[[-0.01 -0.01 -0.01 -0.01]
 [-0.17  0.15  0.08  0.04]
 [ 0.01 -0.06  0.20 -0.14]] Out: -0.01

[-0.133 -1.704 -1.642 -1.258 -0.900  1.489] Out: -0.133

[[ -4.7  15.8 -21.5  -7.8  11.5]
 [  3.3   9.0  19.3   4.5 -18.9]] Out: -4.7

[ 0.3 -1.7 -1.7 -1.1  0.0 -0.5  1.5] Out: 0.3

[[  4.68  19.64  19.78  20.47   3.48]
 [  8.96   9.00  -7.09 -20.28 -13.43]] Out: 4.68

[ 0.01  0.13 -0.06 -0.09] Out: 0.01

[[ 0.10 -0.06 -0.02 -0.11  0.00 -0.06 -0.10]
 [-0.05  0.14  0.08  0.19  0.07  0.14  0.19]
 [ 0.10 -0.07 -0.02 -0.13 -0.01 -0.07 -0.12]] Out: 0.10
---
[  4   9 -38   5 -19]	5
[  4 -11  44  32 -10  -8]	-10
[ 38 -29   0  18  -1 -19 -38]	-19
[-23  23  48   7  -4]	7
[-15  39 -19  21  -5 -29  11]	-29
[ -3  20 -23 -43   7]	-43
[44 16 29 49 50]	49
[-41 -32 -13  11  31]	11
[  0  13 -30  38   9]	38
[ 37  18  28  -1  26   7 -51]	7
---
array([[ 50,  32,  47,  23,  -1],
       [ 13, -28,   4,  20, -24],
       [ 15,   2,   8,  14,   3]]) ⇒ 8

array([-37, -38, -29, -13, -32,  21]) ⇒ -13

array([[-20, -23,   1, -16, -10],
       [ 36,   8,  32, -44, -31]]) ⇒ 32

array([-39,  45,  19,  51,   3, -11]) ⇒ 51

array([ 10,  -3, -22,   1, -20,  40,  44]) ⇒ -20

array([-18,  -2,  26,  15, -11,  28, -45]) ⇒ -11

array([-35, -24,  15,   8, -37, -13]) ⇒ 8

array([[ -2, -40,  10,  10,  19,  10],
       [  3,  13, -10,  -4, -23,   6],
       [ -9,  12, -13,   1, -34,  14]]) ⇒ 1

array([ 50,  36,  34,  48, -50]) ⇒ 34
---
[[ 37  13  16  10]
 [ 13 -10 -17 -41]] | 37, -41

[-40 -10  -7   3   6  24  15] | -40, 15

[[-39  30   7 -24]
 [ 17  30  26 -21]] | -39, -21

[ 13  44 -18  -5] | 13, -5

[  3 -12  21  10  45 -30  35] | 3, 35

[ -3 -51 -28 -36 -40 -32 -23] | -3, -23

[ 19  -4   4   2  18 -40] | 19, -40

[ -2 -31   0  42] | -2, 42

[ 36  45  27  -4 -19  34] | 36, 34
---
[[58 24 13 34 40]
 [42 38 46  7 38]
 [35 79 30 58 55]] → 30

[[69 58 19 26 27 33 31]
 [60 68 54 61 74 30 56]] → 74

[-935 -486   55  856] → -486

[82 83 23  5 37] → 23

[ 99  96 155  43  20 201] → 43

[[390 184 492 270]
 [361 350  50 403]
 [413 273 829 204]] → 273

[  6 -20 -42  46  12  48 -43] → 12
---
[[-14 -18 -21 -18  -6 -27]
 [ 20  23  48   2  -1  24]]: -1

[[ 34   9 -26   3  15]
 [ 37  17 -31  -2  -6]]: -2

[[ 39  11 -50  47 -10   8 -43]
 [-36  46  43  49  29 -20  42]]: -20

[[-22 -37 -23 -36  11]
 [-23 -35 -21 -35  10]]: -35

[[ 34  -2  30  26 -28 -43]
 [-11  25 -12 -31  24 -23]]: 24

[[  2  11  12   0   9   0]
 [ 15 -36 -37 -23 -36  16]]: -36
---
[-48, 51, -37, 45]: 45
[40, 38, -40, -10]: -10
[27, -19, -51, 36]: 36
[-38, 37, -36, 32]: 32
[-12, -15, -21, 45]: 45
[-14, 40, -15, -11]: -11
[-6, -40, 32, -28]: -28
---
69  79  48  44  45  49
48  25  37  45  43  60
gives 45

4806  3223  2680  8416
2535  3686  1805  5496
gives 3686

-367    25   811  -629  -108   197  -486
-326  -389    53  -149   386  -726  -578
gives 386

96  56  61  59  73  95
22  19  70  32  54  29
gives 32

77  75  49  40  38  44  46
52  58  56  46  31  22   9
gives 31

333  232  522  689  411  307
566  484  559  425  910  451
gives 425

 107   -23   574   449   -20
 939   141    50  -960   978
gives 50

62  55  86  49  91  75
80  67  59  83  85   2
gives 83

599  442  844  516
398  287  107  480
gives 287
---
841,401,330,90,618,208 --> 401

7,7,2,7,7,7
2,2,7,2,2,2
--> 7

881,-69,705,469,-627,211 --> -69

4,0,3,6,7,4,4 --> 0

145,834,188,234,382,693,418 --> 834

596,-158,-582,-848,-651,43
-841,-600,-5,614,-164,-533
-302,-600,-844,-504,227,475
--> -158

64,10,5,29,66
85,46,5,82,10
--> 10
---
[[ 21.97   1.37  -0.70  -0.59  -9.39]
 [ 11.99  12.32  17.17  12.20   4.12]
 [ 16.43   4.50  -4.05 -14.54  -5.23]] value -0.59

[[ 124.2  -36.1 -100.3  179.4]
 [ -32.3 -124.2  139.5  180.3]] value 179.4

[ 1.32 -1.37  0.43  0.06 -1.57  0.86 -1.67] value 0.06

[[-0.14 -0.16  0.10  0.00 -0.15  0.06]
 [ 0.04 -0.06  0.15  0.14 -0.01 -0.10]
 [-0.15 -0.13  0.09 -0.12 -0.13  0.06]] value 0.00

[[-19.19  -4.92 -17.08   8.98  -6.51]
 [-15.04  -4.12 -11.64  -2.79  -6.62]
 [-19.19  -7.94 -15.79  13.36 -12.90]] value 8.98

[[-0.979 -1.008  0.708  1.013 -0.452  0.152]
 [-0.734 -1.054 -1.406 -0.864 -0.314  0.674]
 [ 0.038 -0.773  1.624 -1.755 -0.525 -1.877]] value 1.013
---
Q:
array([[-19, -25,  -3, -27,   6,  32, -26],
       [-35, -51, -10,  22, -33,   1, -38]])
A: -26

Q:
array([[ -1, -32,  -3,   8, -11,  -8],
       [  0, -37, -10,   4,  -9,   1],
       [ -6, -27,  11,   8, -27,  11]])
A: 1

Q:
array([[  7, -28, -17,  19, -32, -16,  -8],
       [-24, -14,  33,  17,  -8, -22,   9],
       [ -3,  16, -11, -38,  20,   3,   5]])
A: 9

Q:
array([[  6,  -5,  -1,  -3,  10],
       [ -1,   0,   2,  -2,  11],
       [  5,  42,  -1, -12,   7]])
A: 11

Q:
array([[ -7,  11,  17,   2,   4, -23],
       [-16, -13, -40, -15, -13,  14],
       [ 37,  11,   7,  -3,  34,   1]])
A: 14

Q:
array([[-35,  12, -28, -45,  34],
       [ 47,  33,  36,  26, -29],
       [ -5,  39,  37,   7, -46]])
A: -29

Q:
array([[-51,  -4,  11,  -8,   8,  33],
       [-10, -41,   0, -10,  34, -40],
       [-27,   5,  12, -16, -24,   4]])
A: -40
